The same points and some others measured another way (B), then each row and its match in B
B (72 x 35)
[[  31  -30  -92 -122  147  255   64   14  -86 -140  -12  -62  -74  108
   -99   95  -19   -6   26    8 -106   30  -73  216 -105  -13  151    2
   -96 -242   60    6  114  -20  -56]
 [-147  -86 -246  -88  -16 -276  -39  111 -235 -166   62  233  196   60
   294  101  169   45  -73  100   17  181  -72 -101  -20  155 -219 -215
   220   97   -8 -380 -142   54  335]
 [  72 -114 -152  -34  -56   58 -105  188  -89  -38  -44  148   57  115
    76 -155   57   16   14  124  -77  167 -152  112   99 -103   -5 -240
    40  -79  -66 -125  -80  -22  136]
 [  45  -80   -7   51 -111  -43 -129  -21 -130  117  -94   27  -86   49
    12 -145  -18  -74  101  -41   30   10 -152  102  168  -43  100 -119
  -133 -160  -34   88  -92  -56  -26]
 [ 110   -7  -70 -112  214  310  137 -111  -29 -279   43 -122 -114  116
  -180  187   18   -5  -27  -45 -104   -6   37  232 -239   59  152  188
  -102 -231  119  100  234   -6 -126]
 [ 305  -32  -53   45  175  375  129 -120   -3 -220   19 -145 -143   86
  -300   90  -27    5  -87  -24 -109   29   33  264 -222   17  134  223
  -120 -287  103  204  287   19 -141]
 [ -45  106 -248 -548  148   84  -63 -128   84 -294  -26  174   -1  272
   187  252  229 -214  167 -174    6    2  130  -35  -99  139  128  123
    29  257  165  -54  100 -206 -174]
 [  59  -80  -65   33  -30   45  -55   32 -137   21  -56   25  -42   59
   -19  -76  -15  -17   30   23  -28   59 -135  127   71  -34   61 -121
   -72 -188  -16   10  -30  -13   34]
 [  49  -87   16  353 -168 -489  -54 -294 -305   86   17   13  -39 -118
    58   31   40  -30  -89 -125  212  -16  -39 -126   46  280 -189   85
   -15  -85   22   67  -85   92  145]
 [ 208 -116  -57   68   39  414  -10  192  -56   18  -86  -60  -88   92
  -223 -198 -114   49    6  144 -181  124 -194  349   44 -233  180 -179
  -140 -391  -54   82   76   -2  -19]
 [-181   69 -106 -340  274   30  162 -243  -91 -421  117  -64  -53  142
    46  460  140  -66   35 -160  -10  -81  134   54 -334  276   86  266
   -15  -29  206  -75  171  -34  -95]
 [  68  -48 -131  -18  100   39   69  -37 -120 -244   70   22   20   79
    -7  135   86   34  -91   24  -43   87   10   80 -170  115  -51   53
    56  -98   58  -79   92   43   89]
 [-147  -50  179   35 -170 -236 -166 -232 -173  198 -108  -73 -221   18
    39 -103  -38 -163  258 -219  143 -190 -139   77  218   26  220   -3
  -292 -205  -12  230 -165 -114 -177]
 [ 265  -94 -157  -89  -63  212 -152  173   84 -112  -61  176   24  199
    17 -246  114  -35   31   91 -107  184  -57  148   98 -174   61 -137
    31   16  -74    8    7 -101   10]
 [ -19 -107 -163   50  -53 -185  -54   75 -205  -72   21  153  107   42
   158   -8   91   41  -69   87    9  152 -104  -16   19   82 -148 -181
   120  -27  -31 -210 -109   52  245]
 [ 168 -149 -119  163 -101   11  -94  154 -138   22  -37  111   47   49
     8 -204   17   55  -65  140  -55  183 -157  106  113  -80  -67 -225
    40 -142  -90  -73  -71   37  184]
 [ 502  -66 -180  172 -148 -154 -157 -166   61 -158    6  235   53  101
    27 -140  246  -76 -154  -59   95  177  150 -126    0  137 -214  177
   156  257    8  125   88  -37   64]
 [-445  -65   68  -56   36 -273   58  -81 -350  -71   65  -90  -55  -21
   151  198  -13   25  100  -52   38 -107 -152   78  -46  153   59  -97
   -97 -277   25 -177 -163   52  105]
 [ -27    4 -101 -364   43  144 -114   12   57 -165  -55  100  -55  236
    99   -3  126 -137  188  -77  -54    5  -16  118   34  -53  209  -31
   -66   41   35    5    0 -179 -145]
 [-279  -61    6   25  -48 -418  -19 -156 -303  -67   62   18   -1  -25
   202  146   75  -14   40  -89  121  -52  -77  -61  -10  226  -75  -30
    -2  -81   22 -141 -160   43  145]
 [-605  103  -90 -486   54 -575  -54 -340 -260 -143   36  116   -9   88
   463  480  209 -232  265 -328  237 -203   48 -253  -37  424   25   77
   -10  230  188 -225 -173 -137  -31]
 [-268    8 -184 -606  142  159  -59  160   39 -336   16  169   51  298
   260  125  196  -85  223    0 -132   47  -25  121  -45  -62  195 -145
    38  104   32 -259  -56 -179  -42]
 [-127  -13 -161 -418  105  175  -55  122   10 -244   -8  123   17  240
   145   58  130  -69  153    9 -113   60  -49  132  -22  -63  162 -122
     9   17   26 -157  -14 -129  -37]
 [ 388 -158    9  507 -219 -144 -112  -94 -182  179  -63   15  -60  -82
  -142 -282  -41   24 -140   23   82  112 -118   52  145   14 -126  -34
   -55 -217  -80  193  -25   88  116]
 [  33   -3   38   44  -18 -279  -18 -381 -116 -162   58  -30 -110   29
    36  155  131 -111   13 -233  157 -104  110  -56 -103  275  -10  291
   -64   12  105  153   45  -34  -84]
 [ 319  -72 -211   35 -140 -164 -175  -33   29 -167    6  280  109  137
   144 -139  253  -60  -88   -2   55  192   78 -110   45   83 -187   17
   186  266  -24  -30  -11  -50  128]
 [ 319   21 -228   31  107 -125   80 -323  -27 -394  123  104   59   75
     4  282  248  -50 -230 -132   85  101  260 -136 -315  371 -234  383
   183  207  176   21  250   36   57]
 [ 353 -101   16  343  -72  151  -28 -107 -142  209 -125 -119 -179  -47
  -298 -167 -157  -25  -55  -24    9   34 -144  199   97  -43   91   24
  -218 -385    2  307  100   34  -79]
 [  93   20 -102 -156   48  -56  -33 -205    5 -255   34   75  -33  144
    63  134  180 -104   24 -150   47   -2  120  -12 -118  168   12  204
    14  108  104   50   92  -84  -82]
 [ 178  -44  -45   22  -32   -8  -69 -147  -35  -93  -18   32  -77   93
   -30  -33   80  -71   12  -89   32   15   15   55   -7   65   42  108
   -57  -43   35  134   56  -55  -64]
 [ 658  -74 -250  183 -188   61 -239  -22  109   57 -132  268   38  121
   -60 -320  144 -116 -112    8   43  244   33  -46  170  -34 -131   14
    87  186  -30  198   90  -87   14]
 [ -71  -35  -58 -220   97  255   -9   75  -63  -90  -55  -37  -90  147
   -37   11  -25  -41  140    7 -117    3 -124  249    3 -105  239 -103
  -145 -235   22    0   20  -75  -94]
 [  79  -87  -89  107   71  -16   91  -40 -158 -248  107   -6   34   33
   -27   99   75   92 -151   58  -40   99    2   96 -182  123 -101   56
    69 -148   31  -90   75   99  152]
 [-251    0  153 -186   71  169   -9 -141 -167  147 -138 -237 -303   62
  -123   65 -179 -138  314 -177  -17 -232 -202  299   93  -70  439  -24
  -418 -456   70  224  -22 -119 -308]
 [-270  -89 -303 -280  135   56   44  345 -223 -228   53  180  214  137
   244  138   87  111  -23  234 -162  221 -175   93  -69   -9  -82 -384
   197  -72  -22 -510 -114   55  336]
 [-319  -46   48  -76   63  -52   39  -69 -291   44  -25 -133 -130    1
    19  146  -99  -29  147  -63    9 -108 -193  162   12   55  173 -105
  -198 -358   45  -35  -81    6  -25]
 [   7  -34   62  127  155   70  178 -247 -210 -171   74 -236 -167  -25
  -206  228  -61   30  -67  -97   -5  -87   -6  191 -239  170   86  226
  -161 -376  120  132  172   86  -67]
 [ 342  -58 -137  -61  175  548   80  101   77 -243  -11  -52  -67  170
  -268  -43   -9   41  -73  102 -213  141  -22  333 -157 -143  158   51
   -62 -257   34  105  255  -11  -91]
 [ 236   -4 -376 -351  -27  207 -217  201  111  -29 -157  339  109  262
   156 -130  161 -156   96   52  -69  236  -55   -2  175 -112   39 -227
   100  234    4 -102   -2 -193    2]
 [-204  -14  -63 -393 -135  -95 -287   59   -9   92 -155  199  -59  210
   281 -153  113 -216  359 -113   40  -35 -143   22  305 -115  234 -241
  -120  102  -43  -31 -232 -254 -126]
 [ 384  -85 -255   34 -164    2 -221   98   34    8 -101  294   95  141
    80 -261  153  -75  -43   62    6  244  -37  -36  173  -54 -114 -150
   125  173  -52   -3  -34  -84  103]
 [ 197 -173 -115  168 -230  -11 -223  250 -113  189 -132  194   55   62
    56 -399   -5   15   16  167  -39  216 -245  100  302 -199  -42 -380
    11 -115 -164  -51 -183  -16  187]
 [ 213 -184 -137  265 -223 -143 -173  191 -167  104  -57  207  109   19
    87 -321   47   64  -95  171   -5  243 -186   25  209  -84 -171 -308
   102  -62 -148 -112 -166   50  288]
 [ -88 -105   12  191 -142 -370  -74 -115 -283   64    5   37  -11  -52
   122  -29   30   -7   -2  -42  117    2 -120  -32   85  139  -93  -81
   -24 -125  -23  -43 -158   53  147]
 [ -18  -93 -125   54  -40  -98  -41   46 -218   14  -24   84   41   18
    77  -11   20   14  -23   60    2  105 -141   42   54   46  -63 -174
    19 -130  -18 -126  -80   37  165]
 [  31  -24   34  154   50 -167   80 -331 -216 -107   58 -122 -120  -45
   -78  206   19  -35  -59 -159  101  -81   37   28 -158  261  -17  242
   -95 -184  115  126   97   58  -31]
 [ -82   12 -265 -482  185  256   -8  167   31 -325    3  163   78  265
   147  142  159  -48   92   56 -147  122  -11  119 -106  -31  110 -111
    81   69   65 -228   54 -118    7]
 [ 231   21   58   83   79  152   55 -348  -59  -25  -49 -194 -260   29
  -273  107  -62 -122   36 -219   49 -126   34  174 -106  124  199  316
  -261 -270  144  377  227  -46 -282]
 [  66  -89  -32  -47  -47   70 -101   47  -38  -80  -28   51  -50  125
    19 -138   57  -28   82   15  -51   50  -87  161   67  -91  106  -94
   -59 -116  -50   27  -48  -61  -17]
 [   3  -73 -138  -69  -90 -127 -139   48 -106  -37  -38  175   53   97
   161  -78  109  -49   47   13   18  104  -84   -5  107   18  -38 -154
    47   38  -34 -106 -107  -51  104]
 [  57  -14   51  102   93  -23  103 -324 -171 -111   31 -179 -179  -15
  -158  201  -27  -49  -19 -171   64 -113   24  110 -167  205   81  266
  -167 -259  129  195  146   32 -119]
 [ 214 -111 -204  211 -195 -293 -160    3 -176   72  -47  242  121    2
   142 -134  115  -21 -117   48  101  199  -74 -134  147  112 -251 -147
   146   97  -45  -92 -109   37  251]
 [ 133  -20  -44  236   24 -228   80 -357 -240  -53   37  -74  -79  -75
   -86  222   22  -40 -134 -157  148  -32   47  -50 -148  327 -123  251
   -42 -132  134  128  121   88   28]
 [-118   -2 -126 -204  120   10   42  -63 -140 -182   19   19  -19  103
    70  208   68  -46   48  -54  -15    9  -24   66 -112  122   52   11
   -15  -83   93 -105   35  -34    8]
 [ 302  -60  -96  250   95  174  128 -123 -173  -35  -12 -112  -76  -36
  -263   89  -87   38 -176   16  -29   78  -45  156 -141  105  -28  115
   -71 -321   84  135  210  109   27]
 [ -29  -78 -126   58 -110 -387  -94  -88 -194 -118   55  177  103   28
   232   33  178  -15  -60  -22  111   87   -5 -140   16  204 -205  -42
   140  116   -2 -162 -125   25  218]
 [ 257  -20   61  182   32  106   44 -314  -90   -2  -42 -175 -228    3
  -265   43  -64  -78  -16 -168   49  -87   13  158  -77  108  134  266
  -223 -283  102  351  190   -7 -202]
 [ 139   -9  -58   51   74  -19   56 -244 -109 -156   31  -53  -87   30
   -85  167   57  -48  -62 -122   45  -17   61   44 -152  196    0  227
   -55 -107  113  116  150   14  -56]
 [-274 -104  -37   41  -58 -451  -14  -73 -306 -168  113   90   87  -10
   265  126  140   48  -24   -8   93   22  -61  -81  -55  220 -169  -85
   108  -23  -11 -264 -187   78  264]
 [ 176  -67 -156   95   53    8   57  -50 -132 -186   59   43   42   39
   -35   86   76   45 -152   40  -23  131   12   50 -145  128 -116   57
    83  -84   48  -56  102   73  130]
 [  91 -124  -23  377   -2 -188  105 -134 -318  -52   76  -77   -6 -113
   -96   89  -36  111 -207   39   43   65  -71   50 -121  200 -170   47
    14 -295   25  -22   31  184  214]
 [ 184  -73 -168  312  -70 -441   13 -250 -258 -142  102  128  109  -77
    99  144  164   24 -261  -44  168  130   84 -209 -129  377 -371  144
   201   94   67  -92   23  136  276]
 [ 129  -78 -243   53   46 -156   44  -15 -141 -315  125  170  168   59
   125  138  202   75 -211   76   -2  201   61  -72 -186  215 -271   30
   249  100   38 -230   52   93  281]
 [-124  -76  219  246    0 -118   79 -283 -314   88    2 -288 -246 -106
  -172   82 -153   -2   55 -142   77 -190 -144  192  -38  117  156  112
  -301 -495   53  211   -9   72  -90]
 [-257  -79  -78   -6 -137 -409 -126  -19 -309  119  -41  131   44  -10
   269   16   47  -55   92  -31  120   17 -176  -94  171  131  -80 -238
     7  -36  -26 -187 -252   -8  187]
 [ 149  -51 -241 -109  138  296   54  145  -63 -173  -15   62   47  127
   -65   49   24   39  -75  128 -147  183  -70  174 -105  -33   18 -107
    43 -143   42 -117  123   14   79]
 [ -22   52 -142 -135  129 -209   81 -355 -131 -290   86   25  -18   62
    84  387  177 -105  -49 -204  119  -46  169 -120 -244  376  -85  306
    50  109  197  -15  138  -12  -22]
 [   1   12 -228 -337  167  199   26   44    0 -301   20  103   39  206
    70  163  138  -52   30    8 -101   98   31   95 -143   43   66    3
    58   29   86 -136  103  -80  -10]
 [ -35  -46 -219 -234   22    2  -77  109  -59 -184    1  197   99  171
   187   29  159  -36   35   46  -53  141  -42   19    4   17  -15 -145
   112   90    4 -208  -47  -67  110]
 [-136  -97 -233 -312   70  222  -58  383  -62 -186  -13  178  132  212
   168  -69   79   61   76  217 -203  203 -185  189   40 -185   70 -384
    97  -76  -72 -339 -107  -49  174]
 [ 107   73 -166  -54   80 -276   39 -433 -116 -229   62   67  -17   41
    75  359  196 -143  -91 -249  179  -33  208 -188 -213  427 -149  362
    71  184  212   58  163  -20  -33]
 [-304   34 -168 -631  169  286  -51  160   -6 -159  -80   81  -39  273
   161  133   56 -129  296  -24 -141  -10 -117  194   30 -116  323 -200
  -109  -55   64 -168  -34 -205 -148]]
Rows of B count from 0, top down.

[-309 -200  345  -40 -355  250 -115  -88 -145   87 -175  242  -87 -138
  -89 -285  -81 -303  225 -313   17   95 -120 -197   86  -75  -51  208
   66 -300 -147   25 -198  190   55  -49]  38
[-506   27 -515  188  214 -134  -91 -601  -31   80  -15 -179 -232  -41
  354    3   39   63 -212  429   40  122 -213  285 -107  -54   71 -131
  405  396  268  145   -2 -271   56   88]  8
[-106    1  190  -43 -192  259    3  484   11   17   37  323  -31   79
 -241  -92   77 -157  214 -562   -8 -225  306 -248 -342   69   17  328
   48 -397 -183   21 -229   14 -117 -211]  2
[-308  163 -238  120  -32  -37  115  229   34  100   39   43 -224 -125
   22   88  122   31   -3  -90  -91 -113   -2   42 -510 -146  167  216
  221  335  133  174 -119 -283   35  -70]  58
[  46   68  299   57 -180  331  112  341 -149   53  -52  240   -7  158
 -465 -115  -21 -230  249 -469   29  -99  193 -262 -253  200  113  311
  -65 -566 -155   94 -207  239 -111 -156]  18
[-104   93 -227  114  296   97   90  136   49  -69  138   26  -71  282
  -62   33  119  151  -75 -126   55 -210  208  -17 -243  250   58  130
  141 -212   19   12  -75  -82 -167 -137]  52
[-211 -152  249  -93 -249  199 -190 -129 -143   36 -101  140    0 -108
  -24 -219  -77 -190  181 -190   34  158   -7  -13  179 -105  -93   72
   24 -329 -146   10 -100  202   -1  -46]  13
[-286  -59 -227  -30   37   58 -308 -356  -52    8   33   -4    9   53
  213  -66   -4  -56  -11  113  104   93  187  227   19  -30  -72 -144
  266 -167    0   41  -35  -57  -99  -41]  23
[   5  146 -179  -21  199   81   60  552  138 -111  240   97    5  185
  -72  117  179  216   -4 -329  -14 -297  435   19 -365   87   13  195
   62 -209  -67  -20  -67 -155 -201 -229]  60
[-193  239 -285  148   43  -41  123  140  -30   93   46  -55 -165  -57
  -46  131   88   62  -30   24  -66  -36   39  145 -468  -85  206  125
  170  254  176  216  -64 -210   -2  -36]  19
[  85  138 -232   54  458  -58  138    9  -19 -184  176 -316    8   90
   30  120   67  467 -197  221  -15  102  -41  347  202   18   -6  -25
 -118  -31   93  -33  182   93  -96  -20]  36
[  42   46   31   -7  191   49  103  101  -70 -130   78 -156    2  -15
  -59    7   22  280  -47    4  -38  112  -83  170  224  -48  -33   88
 -170 -148  -10  -40   91  187  -44  -41]  0
[  65  147 -209   81  351   11   84  -71  -80 -109  118 -246   19  142
  -48   88   33  287 -125  187   28   98   42  294   85   82   53  -40
  -50 -144   85   43  113  109 -112  -23]  50
[-225   34   39   27 -205  139  -42  108  -75   96  -43  161  -89  -56
  -93  -71   12 -179  146 -227  -11  -18   95  -57 -274  -59   73  170
  138 -112  -30  126 -165  -29  -13  -86]  49
[-314    6  -72   18  -86   32   -8  158   31   44   24  105 -152 -132
   74  -31   84    1   39 -177  -55  -62   -1   -2 -238 -150   24  190
  164  122   15   66 -122 -155   21  -80]  14
[-488 -178 -142    9   51  -47 -147 -436  -21   -6  -43  -70 -169 -192
  363 -149    7   69 -101  198   -6  177 -313  161  236 -193 -113  -16
  212  218   69  -15   -2  -78   99   54]  15
[-113    0  -14  -43   79   13   31   97  -15  -84   66  -92  -46 -125
   63  -13   46  215  -31  -28  -60   87  -83  168  127 -162  -52   99
  -49   18   -4  -19   46   55    5  -44]  11
[  23 -186  271 -106  199  197   18  122  -17 -231   80   13   66  119
  -59 -171   18  243    8 -251   32   12  -34  -51  481  104 -217  156
 -209 -527 -216 -227   33  329 -109 -119]  37
[ 112   17   60  -28  280   67  113   76  -74 -185  100 -189   41   36
  -71  -13   15  352  -79   16  -20  127  -85  186  358   10  -76   64
 -225 -244  -41  -95  129  265  -76  -42]  4
[-277  139 -304  115   32  -20  -11  -70  -31   86   25  -27 -139  -27
   68   62   59   -9  -31   76   -7    3   55  169 -350  -59  134   39
  251  164  140  172  -74 -193  -16  -26]  43
[-298  -12   26  -23 -290  226 -156  320   37  113   11  398  -72   70
  -94  -93   78 -313  228 -505   38 -257  409 -223 -536   42   44  242
  279 -291 -136   94 -307 -167 -118 -207]  51
[-231 -104 -270   46  388  -25 -155 -660  -87 -122   40 -275  -19  107
  290  -83  -31  233 -207  422  112  246 -168  349  450   71 -118 -227
  129 -100   94  -55  137  101  -57   70]  27
[ -83  -32  283  -40 -131  111  125  228 -100  -26  -46   12  -76 -233
 -130  -99   -5   79  100 -208 -107  137 -227  -18  145 -202   -9  268
 -181  -51  -77    0  -22  204   78  -35]  46
[-397 -129   27   15 -174  191 -163  -60   -8   80  -55  282 -117   47
   34 -187   22 -255  132 -292   57 -116  117 -188 -208   62  -24  167
  288 -228  -90   31 -238  -81  -51 -111]  41
[-382  -92   51   42 -116   16    0 -161  -85   53  -96  -11 -184 -265
  118 -131   -9   -5   12   15  -71  169 -346   41   97 -223   -8  140
   82  202   39   53  -54   11  138   37]  68
[ -80  240 -269  242  101   95   30 -329 -219  135  -53 -107  -73  207
 -202   51  -53 -144    7  206  103  103  108  174 -324  195  262  -64
  202 -161  175  270  -68   30  -92   20]  12
[-147   83 -111   70   45   36    4 -106  -99   30    4  -81  -73  -32
  -18   -2    5   40   -7   82   -3  118  -37  169  -59  -53   71   31
   71   -3   72  110   -4   25  -17  -10]  70
[-369 -188  123  -88 -319  218 -356 -298 -121  100 -116  230   -8  -44
   77 -251  -78 -360  193 -171  100  113  140  -23   43  -69  -97   -2
  236 -349 -137   47 -173   75  -28  -55]  16
[ -46   39  263   66 -180  198  118   81 -208   63 -123   63  -72  -69
 -298 -116  -66 -123  160 -191  -32  122 -135  -81  -12   -7  108  220
 -102 -243  -47  106 -100  259   29  -31]  6
